Each row has a class, written after it.
[  -7   22   29   -7   -3   66  -34  -25   22   40  -13    2  -31  -37
   15  -35   -6   12  -35   21  -53  -50   59  -58   41   38   28   -2
   83   43   34   30   -2   33  -19  -43   -4 -100  -23] => K_861
[ -5  34 -17 -46   2  36  40  30 -19  17   2  10  32 -26 -80  26 -15   2
 -13  -8 -15 -49  57  57 -58  10  74 -52  63 -22  38  76  18  -9   9   5
  44 -25   5] => K_616
[-33 -11  16   8  -7  15  -6 -17 -15 -73  44 -67   7   1 -84   8  21   8
  22  18 -31   3  18 -18 -62  18  -8  41  37  -4  28 -11   1  49 -33  29
   1  12 -15] => K_943
[-25   9   4  -1  15   4 -15 -17  20 -26  -3 -11 -11  11 -63  11 -16  13
  -1   1 -66  18  27 -32 -44  28  -1  29  69   1  37  -4  41  15  17   2
  -3  26 -23] => K_943
[  78  -25  -10   20  -11 -105  -19   -5   27    2  -21   31  101  -13
    3   13    9   -7    9   12  -16   20  -15    7   -9  -44  -61   -1
   -1  -21  -22   -7  -34   15   47   -8   14   14  -16] => K_219
[-22  33  53  29  -2  66  -5  -5 -21  26  60 -68 -70  -6  26  19 -10   2
 -75  29 -30   2 -40  17   2   9  18   6   1  20   8   4 -46  12 -17 -24
 -35   3  12] => K_171
[ 11  11 -46 -18  -2 -30  19  29   9  42 -46  66  -6 -10  18 -38 -52  -2
  -5 -57 -13  49 -39 -32  84 -12  -9 -36  -6  15   0  16 -47 -12  26 -33
  -4   8 -41] => K_554
[  1  25  47  50  12   9 -17 -40   1  14  48 -56 -85  21  98  14   8  56
 -28  -4 -69 -40  -5 -43   0  -3   4  -1 -16   6   8 -48 -10  35 -31  10
 -47  18 -24] => K_616
[ -28   42   22    8   17   34   -4  -22   22  -46   49  -46  -16   -9
 -106   24   -8   25   12   59  -25   26  -23  -29  -61   54   27   22
   41   21    6   -9   15   16  -30   16  -22   55   12] => K_943
[-24   6  28   1   4  14 -29 -29   0 -29  25  -8 -15  24 -46  28 -22  -7
  -2 -11 -35  -7  18 -37 -52  27  22 -36  51  -2 -19  11  -2  56  18  23
  10  30  15] => K_709
[-33 -17  16  12  14  11 -34 -24  10 -20  21 -73 -65 -23  94 -20  23  37
 -33  16 -44 -10 -27 -91   8 -12   7  57 -38   2  19   2  49  23 -44 -21
 -44 -10 -52] => K_171
[-25  14 -30 -29 -28  31 -29 -35  11  19  -7 -36  -7  23   9 -14 -12 -12
  31   8 -24 -16  19 -33  25  42  30  19  13  27  20  36 -51  -8 -24 -39
 -25 -71  -3] => K_902
[-25  41   1   7  -2 -20 -15 -37  -6 -33  23 -36  -6   8 -72  18   2  27
  37  28 -91  10  17 -44 -42  27  50  27  39  33  17  17  22  11  21  33
   6  25 -20] => K_902
[ -59    2 -113  -57    7   35    1    7   20    2  -24   -3  -42    3
  -31  -15  -67  -20   33  -40   -1   82  -45  -26  111   -2   28   15
   16   20   27   24   -9  -14   29    0   26   63  -23] => K_171
[ 17  -1 -44 -30 -26  14   9  61  11  30 -37  26  21 -11 -41 -17 -11 -18
 -14 -15  -1 -47  83  -1 -29  -2  75  -8  51 -19  23  91  54 -14  38  32
  46 -58 -28] => K_14
[  8  46  -1  25  20  29  25   7 -15 -50  42   5  13 -11   3  11  38   3
 -33  24  28  -6 -43  -3  14   7  17 -20  15 -17  23 -19 -21 -32 -19   8
 -16 -16   6] => K_902
[-18 -29  21  18  -1   4 -34 -28 -24 -15  -4 -53 -62  14 100  12  -3  40
 -51  -9 -57 -32  13 -47  18 -24   3  52  -8   6   4 -35  11  26 -25   0
 -18  13 -12] => K_861
[-13  18  -5 -14  -4  24   4  20 -12 -11  26  18  13  33 -75  35  -9  -5
 -16 -42 -16 -37  30  20 -70  -6  75 -22  39 -37 -20  53   5 -25   2  33
  15  18  12] => K_943
[  9  -6 -52  -3  -8   8  12  34   9  -4 -13 -10  14  19 -60  25 -27 -11
  12   7 -22 -33  77  42 -66 -19  69  -7  57 -27  15  31  51   3  -9  51
  32  15 -28] => K_616
[-47  25  50  18  18  20 -24 -69   0 -38  37 -87 -66  13  56  10  17  27
 -35  24 -65 -12 -25 -60  -1   7 -13  61   6  12  12 -38  -8  47 -52 -14
 -47  11 -25] => K_861
[ 25  -2 -26 -38 -29 -45  39  45   0  48 -50 -12  23 -53 -10  29 -28  31
 -20  13 -20 -32  60  33 -50 -33  51  13  25  -3  29  64  61  -7  15  22
  47 -31 -34] => K_171
[-37   2  29  12 -20  82 -67  -6  34  41  20  -6 -54  17 -29 -68   6   3
   4   4 -45 -21  49 -60  30  69  39  20  48  53   3  37   1   4 -21 -27
 -39 -49   2] => K_943
[  7  29 -86 -13  -2  -3  20  -3   1  24 -10  -7 -20 -13 -16  17 -48 -22
  15 -31  21  51 -51  34  68  -5 -25 -71  -1   6   0  -9 -64  15  11 -10
  13  49  30] => K_861
[ 82 -22   0  54  -8 -92 -19  11  22  21 -15  40  58 -38  38  21  13 -24
  -2  30 -31  -7  -6 -29   3  10 -39 -28   5  -3  14 -10   8   4  64  11
  17 -27   7] => K_709
[ 30  14  -3  14  36 -26  14   8   0 -20  54 -10  30  -9  -3   4  27  -6
 -50   7 -12 -37 -22 -20  40  -2  26  13  44 -14  23 -66  13 -14  31  11
  -7  18  -5] => K_219
[ -6 -50  44 -19  15 -42 -14  64 -25  -8  37  54 -11 -19  34 -10   0   4
  -6  -1  26   9  69  15 -33  -2  31 -57  40   7  10   8  51   6  36   5
   2  24  29] => K_616
[ 57 -17 -50   6   8 -92  10  46  42  28 -41  55  78 -14   4   2 -24 -26
  25  14 -26  16 -13 -33  21 -12 -31  -5  71 -39  81 -16 -27  30  49  27
  36 -19 -51] => K_219
[-19  15 -92 -27  18  23   8  19  23  17 -14  13 -31 -15 -40 -11 -62 -24
  21 -49   9  51 -21 -22  59  11   3 -52  11  11  28  18 -18  15  27  10
  12  41 -13] => K_168
[ 26 -12 -38  27   6  25   5  45  -9 -52  37  26   1  -1 -21 -27  11 -26
 -39  15   9 -13  -5  -1  39  33  10  -7  89  -6  31 -84   7  23  31  46
   5   7 -10] => K_554
[ 16 -21 -16 -13  -5 -81  11  73  -9 -11  27  30  25 -52  27   9   0  -2
  -5  36  -4  31   8 -14  -8 -17  36 -23  23  12  35  27  30 -15  13  22
   7   9  12] => K_178
[-37  16 -57  -9  14  47  -2  12  17   9 -14  -1 -41  18 -41  -3 -52 -47
  13 -14  44  64 -37  19  38 -10   1 -42   5 -11  -4  16 -65  22 -22 -13
  -4  43  -6] => K_861
[ -8   5 -65 -33  -5  39  32  17  10  25 -19   5 -50  -8 -30  -8 -43 -10
 -13 -56   8  60 -47  12 102 -15 -22 -53  25   4  15  11 -62  26  17 -17
  14  32 -26] => K_861
[-16 -10  67  30   8  57 -15 -27   8 -19   5 -21 -33  -5 -52 -13 -18  49
 -15  -3 -51  -9  41 -56 -38   5  40  11  24   1 -15   7  38  32  -8 -15
   3  14 -85] => K_14
[-15   6   0  25   2  -8 -32 -14  14 -13  11  -8   7  24 -31  -6  -2  14
  25   8   7  16  72 -49 -26  20  11  16  67   4  15 -30  -6  -6 -22  17
 -20  17   7] => K_171
[ 18  -3   9   2 -10  65 -27 -25  11  26  18 -14  11 -17 -76 -54   7 -20
 -10  26 -54 -24 -10 -18  18  38  19  16   4  34 -24  42 -41   7 -23 -63
 -27 -65 -15] => K_616
[  5  -5 -26  24  17 -75   1 -16 -11 -18 -11 -62 -43  26  55  12   7  -4
   4  24 -43   3   4 -46   5 -14 -23  47   1  19  33 -69  42  20  -3  19
 -27  19   7] => K_861
[-33  12  61  42  -3  49 -34 -24 -33  -7  31 -74 -62  24  83  24   0  17
 -55  32 -17  -6  14  -4   3 -25   7  28 -34  19 -16 -13 -25  20 -35 -29
 -29  14  24] => K_14
[-14   1  10 -27 -25  96 -30 -13  12  40   7 -17 -58  -3 -44 -28 -12  -8
 -38  -8 -30 -19  59  13  18  18  32  -2  23  54 -33  68 -17   9  -2 -35
 -16 -49  -3] => K_616
[-20  32  34  36  -2 -21 -25 -43 -30  -9  55 -65 -54  28  78  25  18  19
 -38  -2 -81 -15 -10  -7   1 -16   7  26 -36  28 -17 -11 -32   6  -9   0
 -41  36  18] => K_616
[ -2  -5  19  -8 -17  17 -13 -37  26  49   4 -51 -10 -39 -51 -24  17  -9
 -13   0  -2 -14  18   6  17  49 -40  17 -22  17 -10  14 -36  21  -2 -47
 -28 -53 -17] => K_709
[ 17   3   3 -19  17   0  19  40  -5  33 -21   6  10 -38 -44  19 -20  -8
 -55   3 -41 -31  -4   0  -7 -18  68 -10  23  -6  12  60  44  -8  38 -13
  34   7 -19] => K_861
[-28 -16  16 -41  -2 -32  -9  67 -28   9  49  52  -3 -51  44  14  29   0
  -4   0  15   7   4 -14  30  10  47 -50  10  12  33  61  -5 -18  22  -7
  12 -17  55] => K_943
[-35  29  13  15  10   6   4 -28 -33 -21  37 -71 -54 -13  27  28  -3   4
 -16  28 -83  -7  21 -31  -4 -38  34  21   3  26  16   6  39  44 -33  -1
   7 -15 -24] => K_14
[-14   6  24  -9   2  -7  -3 -20  17   7  22 -23 -24  13 -27   4 -22  43
   5  -5 -74 -14  37 -42 -29   8  19  16  60 -14  13  -5  29  48 -10  34
   0  10 -42] => K_709
[-20  22 -15 -37  19  37  21   5  12  23  31  23  -4 -30 -45  21 -37 -33
 -11 -37  -3  45 -25   3  57 -12 -11 -81  36   8   8  38 -61  34  -7 -38
   9  13   5] => K_168
[ 15  12  -7  -8 -12  45 -24 -56  -4  10  53 -47   5  -8 -55 -36   1 -18
  13  24 -54 -40  33  10   6  16   4   6  50  24   0 -18 -41  51  -9 -28
 -11 -99 -32] => K_219
[-26   3  20  12  16   2 -30  -7 -17  -5  27 -44 -72  29  68  21 -21  16
 -23  10 -16  -3  14 -52   7 -33  18  12   1  14   8 -32 -22  45 -32  11
 -30   8   0] => K_902
[ 24 -14 -12 -10  32   3  18  16   7 -63  22  32   8  -1   6   1  21  33
 -36  -3  -8 -16 -56 -12  44   2  21  -9  39 -22   4 -58  41   9  45  23
  17  73 -14] => K_616
[-19  12   5  38  23  15 -34 -48 -29 -12  56 -80 -59  49  44  54  15  18
  10  14 -53 -32  25   4 -21 -47  13   9 -10 -21   4 -57   7  41 -24  25
 -16  20   1] => K_902
[  59   -8 -113  -28  -13  -43    9   46   33   -7   -3    7   36  -24
  -75   -1   -8  -23   28   32  -49  -39   58    7  -55  -35   89  -28
   77  -26   19   47   90   32   40   68   49  -51  -83] => K_219
[   4   13  -12    1  -15    7  -13  -42   -1    6    3  -21    6  -25
  -37  -30   37  -13   20   10  -28  -26   64  -25   13   46  -20   20
   32   46   37   -8  -18   -6    9  -21  -15 -102   -5] => K_178
[ 51 -27 -38  12  20 -80  -9  26  24  31 -33  44  76   5   5  35  14 -32
  33  -8  -9   5  23 -51  42 -32 -29   5  24 -47  50  -5  -4 -10  64   7
  41   3   2] => K_14
[  3   4 -29 -10  -5  32 -20 -49  14  17  17   7   2 -17 -57   5  38 -11
  21  18 -57  -9  17  -4  33  26  -4  21  18  26  -5   3  -8 -22  -1 -26
 -10 -60   5] => K_178
[ -6  24  39   0  17  -5   2 -20  15 -47  16  11  28   0 -50  -1  10  19
   8   6 -72 -21   3 -84 -59  30  27   5  61   8  20  28  46  28   8  28
   4  -2 -28] => K_168
[-27 -58   3 -44 -13 -38   0  55 -29  13  52  11   4 -83  44   9   3  12
  -7  20  30  22   0  27  20  29  24 -23 -26 -10  19  28   2 -17 -13 -17
  -1   2  39] => K_709
[-22  18  49  20   7  65 -26 -24  -6 -19  20 -36  -3  19 -94 -13 -16  35
 -28  18 -66  13  21 -42 -40  12  21  21  67   2  19   8 -56  45 -11 -13
 -12   9 -46] => K_219
[-37  -5  52  -3  -9  64 -35 -14   9 -29  21  28  -9 -12 -28 -21 -25  45
  -9   2 -73  -9   6 -53 -32  35  50  18  62   3  11  37  -5  25  -8  15
  10  -2 -55] => K_178
[ -9  -7 -20  12  14  17   5  30  11  34   5   6 -25 -24  -7  16 -69 -34
 -12  -6  33  40 -58  19  29  25  15 -70 -20 -13   4   1 -41  12   9 -22
   2  49   2] => K_709
[ 77 -20 -45  37 -15 -45 -17  25  56  40 -32  52  29 -53  -6 -31  -9 -17
   5 -12  -9  12  15 -16  11  36 -59 -21  18   1  33  11  -1  -7  59  20
   7 -19 -32] => K_616
[  70   -1  -37   47    7 -114  -29    8   28   -9  -24   37   87  -35
   12   16   -2  -21   12    8  -13   19   15  -82   -8  -16  -51    4
   11  -29   36    1  -28   -1   47   45   20  -14  -12] => K_709
[ -1   7 -27  -4 -30  17 -20 -66  14   8  -9 -30 -27 -17 -12   3  13  -2
   4  14 -66 -24  43 -35  25  50   6  14  19  40   4   7 -19   8   1 -27
 -14 -98 -32] => K_709
[-10 -19  27 -11 -10 -29  -7  44 -41 -31  28  33  12 -44  43  11  -5   9
  -4  15  11   3   2 -23 -32  -5  48 -44   0  10  10  51   3   6  -8  12
  15 -18  18] => K_902
[-52  28 -40 -34  33   7   4  -4  -3 -18  -1  26 -30  27  -5   2 -55 -24
  -2 -38  -6  77 -49 -18  84 -20 -20 -19  41  15  15 -18 -35  21  11 -11
   7  67  20] => K_902
[-19 -27 -24  -3 -16  83 -23 -30   8  22  -1 -23 -14 -27 -86 -38   4 -26
  10  -6 -69  -9  59 -16  41  31  17  20  38  18  15  37  17  11  -6 -56
  13 -75 -55] => K_14
[-33  34  40  32  15  60  -9 -32 -41  -9  80 -45 -89  44  40  20  34  15
 -27  -3 -45 -26 -26 -29  35   2  24  32 -26  15   6 -33 -74  -1 -18  33
 -39  -2  14] => K_616
[ 17 -24 -38  20  10 -99 -35  29   3  -5 -33  59  63  12  53  19   6 -16
  41   1   6  17  55 -60   3 -20 -16 -10  38 -47  57 -14 -32  11  33  18
  28  -4   8] => K_14
[  4   7 -24   1   4  25   8   8  36  70  -4  -8 -30 -24 -25 -15 -69  -9
 -11 -45 -16  32 -45  24  99   1   2 -60  23  10  -1  -2 -39  31  25 -39
  16  69 -41] => K_861
[-38  -9  -5   7 -23  54 -43   4   7  10 -14 -15 -31   1 -41 -74   5 -21
   3  -4 -47   2  58 -42   9  53   1  30  45  38  31  37   4  27   3 -15
 -19 -55 -39] => K_554
[-46  29   0  25  21  16  -7  -8   2   4  30 -60 -87  22  62  39   2   5
  -4  26  10   1  -1 -20  19  -7  19  53 -36  14  24 -37  12 -18 -37  45
 -34  24   9] => K_902
[-24  29   4  -4   2  65 -29 -31   6  40  12 -34 -27 -26 -87 -27  -5  22
 -12  -3 -76  -3   6 -40  15  23  44  42 -24  35  -8  67 -16 -35 -15 -55
 -26 -36 -28] => K_943
[  33  -22  -45   25    0 -112  -30   23   16   -3  -26   16   55    7
   28    5  -27  -37   21    7  -10    2   68  -18    7   -5    6   15
   84    4   52  -55   22   12   85   37   36   20  -13] => K_171
[  8  24 -33  12  12 -21   4  18  13   7  -2  17 -20 -31 -22 -46 -55  11
 -20 -28 -26  61 -59 -49  70 -23   7 -22  -5  27  -8   6 -31  16   6 -11
  -9  45 -56] => K_902
[  3   2  -1 -20 -20  25  -9   9 -16  17  -4 -34  32 -27 -52   5 -18  -6
 -20   4  30 -54  51  33 -56 -14  62 -23  15 -11 -19  51 -28  31 -10 -15
  26 -39 -13] => K_171
[-30  22 -19  -7  29  53  19  13  16  37 -34   4 -23   1 -56   4 -34 -26
  -8 -45  47  54 -46   7  70   6  -8 -79 -30  17   0  26 -59   3  22 -64
  -4  61   6] => K_168
[ 63 -39 -16  21  44 -62 -30  41  39  20 -25  49  45   6 -25  -1   5 -38
  19  28  15  -8  13 -17  -2 -25   2  -4   3 -18   0 -19  50   4  76  12
  17  33  -4] => K_616
[  5 -11  17  -7  -3  49 -27 -12  19  76   7 -33 -25  18 -38 -36 -25   5
 -18 -20 -33 -38  16 -29  41  14  40  20   7  14  -7   8 -51  13  10 -40
 -23 -33 -44] => K_219
[ 37  12 -31  11  13  29  20  12  10 -10  31  38  18 -34 -23   2  17 -15
 -13  27  20  11 -69  -9  77  54 -30  13  21  13  14 -62  -7 -39  23  18
  -4  10  40] => K_554
[ 47 -30 -35  -4   6 -75 -19  31  13  39  12  45  57 -22 -23  14  16   0
  27   3 -32   9  43  -4  20 -17 -21 -16  53 -18  34 -15  10  -5  46  12
  21  12  29] => K_178
[-18 -24  18 -13  25   7 -20 -33  17 -33  -4  -3   6  45 -47  -3   6  16
  11 -28 -92 -22  48 -92   3  15  13  36  86  10  29 -21  61  33  35   7
   7  20 -34] => K_168
